Here is a tiny trained network, its code and every weight. The questions are about switching its units off for an input and a class, where a switched-off unit gives its printed mean instead of its output.

import numpy as np


def w(rows, s, z=0):
    codes = np.array(rows[::2]) - 128.0
    scale = np.full(codes.shape[1], s)
    scale[-1] = z or s
    return codes * scale


def f(y):
    return y / 2 * (1 + np.tanh(0.7978845608 * (y + 0.044715 * y**3)))


def log_softmax(a):
    a = a - a.max(-1, keepdims=True)
    return a - np.log(np.exp(a).sum(-1, keepdims=True))


def net(x, mask):
    res = np.array(x, float).reshape(1, 4) / 4 @ E
    y = f(res @ A[0][:, :-1].T + A[0][:, -1])
    res = res + np.where(mask, y, B[0][:, -1]) @ B[0][:, :-1]
    return log_softmax(res[-1] @ U[:, :-1].T + U[:, -1])


A, B = {}, {}
E = w([
[137,145,121,115,115],'x0',
[36,99,190,7,67],'x1',
[119,102,121,128,168],'x2',
[42,68,17,155,2],'x3',
],0.0099)
A[0] = w([
[93,95,57,168,76,121],'N0',
[158,190,223,126,173,136],'N1',
[174,159,74,227,144,35],'N2',
[203,129,84,178,129,106],'N3',
[191,106,143,106,116,86],'N4',
[120,125,118,136,126,102],'N5',
[76,117,113,196,77,142],'N6',
[31,106,201,24,121,2],'N7',
[158,96,112,148,144,139],'N8',
[102,133,45,87,174,175],'N9',
[144,169,79,226,155,78],'N10',
[156,164,179,134,107,123],'N11',
[108,83,56,171,60,147],'N12',
[175,156,255,148,163,118],'N13',
],0.0092,0.0026)
B[0] = w([
[230,106,118,60,191,226],'N0',
[183,32,42,99,180,239],'N1',
[47,189,191,184,89,209],'N2',
[101,154,177,179,51,190],'N3',
[132,129,131,97,123,134],'N4',
[152,141,137,115,139,128],'N5',
[171,62,79,64,147,198],'N6',
[43,232,236,195,38,255],'N7',
[109,190,156,153,106,145],'N8',
[132,159,100,136,123,148],'N9',
[50,214,237,225,68,203],'N10',
[157,128,112,131,112,153],'N11',
[232,44,83,91,210,238],'N12',
[205,83,2,76,155,242],'N13',
],0.0073,0.0096)
U = w([
[175,76,46,83,148,4],'0',
[68,167,246,150,71,252],'1',
],0.014,0.00027)

Each question gives the input, the list of numbers given to net, and the class t.
The units are the neurons (one row each of A and B). Each row of codes is followed by its name. A weight is (code - 128) times the scale printed after its matrix; where a second scale follows, it is the last column's (A, B and U).
mask holds one flag per neuron, in row order. A switched-off neuron (its flag False) gives its mean, the last column of its row in B, instead of its output. The means were averaged over made-up inputs and are rounded, as every weight is.
A unit's drop is (log p(t) with every unit on - log p(t) with that unit switched off) / (log p(t) with every unit on - log p(t) with every unit switched off).
The circuit of an input: a set's keep is (log p(t) with only the set's units on - log p(t) with every unit switched off) / (log p(t) with every unit on - log p(t) with every unit switched off). Starting from the 12 units with the biggest drops (on a tie, the unit counted first), units are removed one at a time, each time the one whose removal leaves the highest keep (on an exact tie, the one counted first), for as long as the keep stays at least 0.8.
units of the circuit, in order: the units of the circuit, biggest drop first
top k neurons: the k neurons with the biggest drops, biggest first
drop of u: that unit's drop, to one decimal
input [8,-8,-5,5], class 1: units of the circuit, in order : N10
input [4,6,-8,6], class 0: top 4 neurons : N12, N0, N6, N10
input [2,2,6,-1], class 1: top 2 neurons : N12, N13
input [-1,8,-8,8], class 0: top 3 neurons : N12, N0, N6
input [8,-7,-5,-5], class 1: top 2 neurons : N10, N2
input [-7,5,-3,-7], class 0: top 2 neurons : N13, N1
input [-6,7,-6,8], class 0: top 3 neurons : N12, N0, N6
input [-2,8,4,-8], class 0: drop of N1 : 2.9
input [5,7,5,-7], class 0: drop of N3 : 0.2
input [-8,-5,5,1], class 1: drop of N1 : 0.0
input [4,6,5,3], class 1: drop of N7 : 0.3
